Here is a tiny trained network, its code and every weight. The questions are about switching its units off for an input and a target symbol, where a switched-off unit gives its printed mean instead of its output.

import numpy as np


def w(rows, s, z=0):
    codes = np.array(rows[::2]) - 128.0
    scale = np.full(codes.shape[1], s)
    scale[-1] = z or s
    return codes * scale


def f(y):
    return np.maximum(y, 0)


def softmax(a):
    e = np.exp(a - a.max(-1, keepdims=True))
    return e / e.sum(-1, keepdims=True)


def log_softmax(a):
    a = a - a.max(-1, keepdims=True)
    return a - np.log(np.exp(a).sum(-1, keepdims=True))


def net(x, mask):
    ids = ['ΓΠΣΦαβδεζηλψ'.index(c) for c in x.split()]
    T = len(ids)
    res = E[ids] + P[:T]
    u = 0
    for l in range(3):
        q, k, v = (res @ M[l].T for M in (Q, K, V))
        z = softmax(np.where(np.tri(T) > 0, q @ k.T / 2**0.5, -1e9)) @ v
        res = res + np.where(mask[u], z, O[l][:, -1]) @ O[l][:, :-1]
        u += 1
        y = f(res @ A[l][:, :-1].T + A[l][:, -1])
        res = res + np.where(mask[u : u + 4], y, B[l][:, -1]) @ B[l][:, :-1]
        u += 4
    return log_softmax(res[-1] @ U[:, :-1].T + U[:, -1])


Q, K, V, O, A, B = {}, {}, {}, {}, {}, {}
E = w([
[87,110,96,142,139],'Γ',
[117,88,177,154,89],'Π',
[134,65,73,251,155],'Σ',
[161,98,156,101,176],'Φ',
[182,140,106,130,126],'α',
[73,73,100,108,193],'β',
[163,205,98,165,133],'δ',
[95,99,80,150,141],'ε',
[44,161,171,83,97],'ζ',
[190,122,92,65,112],'η',
[155,145,215,75,179],'λ',
[192,51,65,91,81],'ψ',
],0.019)
P = w([
[45,92,115,181,121],'0',
[116,145,42,160,71],'1',
[18,161,125,84,120],'2',
[147,143,57,143,72],'3',
[141,145,52,205,254],'4',
[171,123,95,119,72],'5',
[31,153,146,70,138],'6',
],0.0082)
Q[0] = w([
[66,236,89,215,82],'0.h0',
[254,140,252,211,7],'0.h0',
],0.0045)
K[0] = w([
[127,200,124,201,89],'0.h0',
[4,7,129,190,154],'0.h0',
],0.0042)
V[0] = w([
[254,190,39,13,77],'0.h0',
[72,64,114,122,185],'0.h0',
],0.0048)
O[0] = w([
[171,58,254,40,126,28],'0.h0',
[129,58,207,98,90,252],'0.h0',
],0.0048,0.0032)
A[0] = w([
[230,131,135,192,5,107],'0.n0',
[52,154,135,66,77,77],'0.n1',
[153,119,119,122,185,2],'0.n2',
[171,125,156,120,124,104],'0.n3',
],0.011,0.0028)
B[0] = w([
[107,156,156,200,11,246],'0.n0',
[163,63,170,233,152,254],'0.n1',
[93,86,213,169,54,184],'0.n2',
[170,172,155,128,152,178],'0.n3',
],0.011,0.0023)
Q[1] = w([
[186,189,61,2,145],'1.h0',
[79,120,198,206,150],'1.h0',
],0.0079)
K[1] = w([
[10,98,118,108,146],'1.h0',
[194,115,194,102,148],'1.h0',
],0.012)
V[1] = w([
[7,2,61,154,100],'1.h0',
[63,164,225,197,159],'1.h0',
],0.0057)
O[1] = w([
[156,120,150,66,75,254],'1.h0',
[5,132,128,145,102,188],'1.h0',
],0.011,0.0053)
A[1] = w([
[117,124,176,206,208,78],'1.n0',
[160,245,132,98,129,252],'1.n1',
[113,169,73,134,188,51],'1.n2',
[108,153,148,78,135,165],'1.n3',
],0.011,0.002)
B[1] = w([
[187,152,203,154,143,254],'1.n0',
[140,162,255,50,64,159],'1.n1',
[89,145,234,96,151,155],'1.n2',
[104,129,155,154,221,170],'1.n3',
],0.0094,0.0072)
Q[2] = w([
[88,255,152,121,250],'2.h0',
[77,109,163,157,190],'2.h0',
],0.0081)
K[2] = w([
[163,254,144,99,179],'2.h0',
[96,172,139,180,116],'2.h0',
],0.0072)
V[2] = w([
[109,36,158,158,125],'2.h0',
[118,254,123,117,133],'2.h0',
],0.0092)
O[2] = w([
[245,217,12,93,162,253],'2.h0',
[196,26,253,99,114,76],'2.h0',
],0.0069,0.0062)
A[2] = w([
[86,61,60,88,193,96],'2.n0',
[150,122,94,88,144,254],'2.n1',
[104,254,211,228,111,96],'2.n2',
[81,220,232,44,223,166],'2.n3',
],0.0066,0.0052)
B[2] = w([
[23,44,121,33,37,166],'2.n0',
[247,98,161,140,171,188],'2.n1',
[49,108,118,65,147,220],'2.n2',
[94,87,110,211,112,247],'2.n3',
],0.011)
U = w([
[156,130,80,166,163,254],'Γ',
[75,150,97,139,55,55],'Π',
[111,136,29,243,93,2],'Σ',
[245,161,165,105,205,193],'Φ',
[88,213,124,131,87,137],'α',
[79,80,103,2,148,91],'β',
[53,243,145,72,146,96],'δ',
[199,96,76,166,118,141],'ε',
[44,203,134,124,206,142],'ζ',
[134,182,147,91,68,154],'η',
[112,107,179,122,50,25],'λ',
[178,148,125,202,80,177],'ψ',
],0.0089,0.0058)

Each question gives the input, a string of symbols that net reads in full, and the target symbol t.
The units are the heads (2 rows each of Q, K, V and O) and the neurons (one row each of A and B). Each row of codes is followed by its name. A weight is (code - 128) times the scale printed after its matrix; where a second scale follows, it is the last column's (O, A, B and U).
mask holds one flag per unit, layer by layer, with each layer's heads first. A switched-off unit (its flag False) gives its mean, the last column of its rows in O or B, instead of its output. The means were averaged over made-up inputs and are rounded, as every weight is.
A unit's drop is (log p(t) with every unit on - log p(t) with that unit switched off) / (log p(t) with every unit on - log p(t) with every unit switched off).
The circuit of an input: a set's keep is (log p(t) with only the set's units on - log p(t) with every unit switched off) / (log p(t) with every unit on - log p(t) with every unit switched off). Starting from the 12 units with the biggest drops (on a tie, the unit counted first), units are removed one at a time, each time the one whose removal leaves the highest keep (on an exact tie, the one counted first), for as long as the keep stays at least 0.8.
circuit, biggest first: the units of the circuit, biggest drop first
k most important neurons: the k neurons with the biggest drops, biggest first
top k neurons in layer l: the k neurons of layer l with the biggest drops, biggest first
input ψ η β Π ε, target Φ: circuit, biggest first : (1.h0, 2.n3)
input λ Γ λ λ Π Σ Σ, target ζ: circuit, biggest first : (1.h0, 2.n2, 1.n0)
input Γ α ψ β β λ ε, target ζ: circuit, biggest first : (1.h0, 0.n3, 1.n2)
input Φ η β, target Φ: circuit, biggest first : (0.n1, 1.h0, 0.h0)
input β ψ Σ δ ζ, target λ: 2 most important neurons : (0.n0, 1.n1)
input λ Σ β, target ζ: 3 most important neurons : (0.n1, 1.n0, 1.n2)
input λ λ ζ, target ζ: circuit, biggest first : (2.n2, 1.h0, 0.n1)
input Σ β δ β Σ δ Σ, target λ: 2 most important neurons : (0.n0, 1.n1)
input λ β β β η, target Φ: circuit, biggest first : (2.n1, 2.n3)
input Φ β β λ Σ β, target β: top 2 neurons in layer 0 : (0.n1, 0.n0)
input β λ β β η Σ Σ, target Φ: circuit, biggest first : (1.h0, 2.n3, 1.n0)
input β ψ Π Φ, target Φ: 4 most important neurons : (2.n1, 2.n0, 2.n2, 2.n3)
input λ β β δ λ β Γ, target ζ: circuit, biggest first : (1.h0, 2.n2)
input Γ Φ η, target Φ: most important neuron : (0.n1)
input ψ ζ η Σ Φ β β, target Γ: 2 most important neurons : (0.n1, 1.n0)
input β Σ β λ, target λ: circuit, biggest first : (1.n1, 2.h0, 2.n3, 0.n3)
input η λ β η, target η: most important neuron : (0.n0)
input β Σ Σ Φ, target Φ: 2 most important neurons : (2.n1, 2.n3)
input β ψ β ψ β η Σ, target Φ: circuit, biggest first : (1.h0, 2.n3)
input Σ β λ β Γ, target ζ: circuit, biggest first : (1.h0, 1.n2)
input β β β Σ λ, target ζ: 2 most important neurons : (0.n2, 2.n2)
input Σ λ λ η, target η: top 2 neurons in layer 0 : (0.n0, 0.n1)
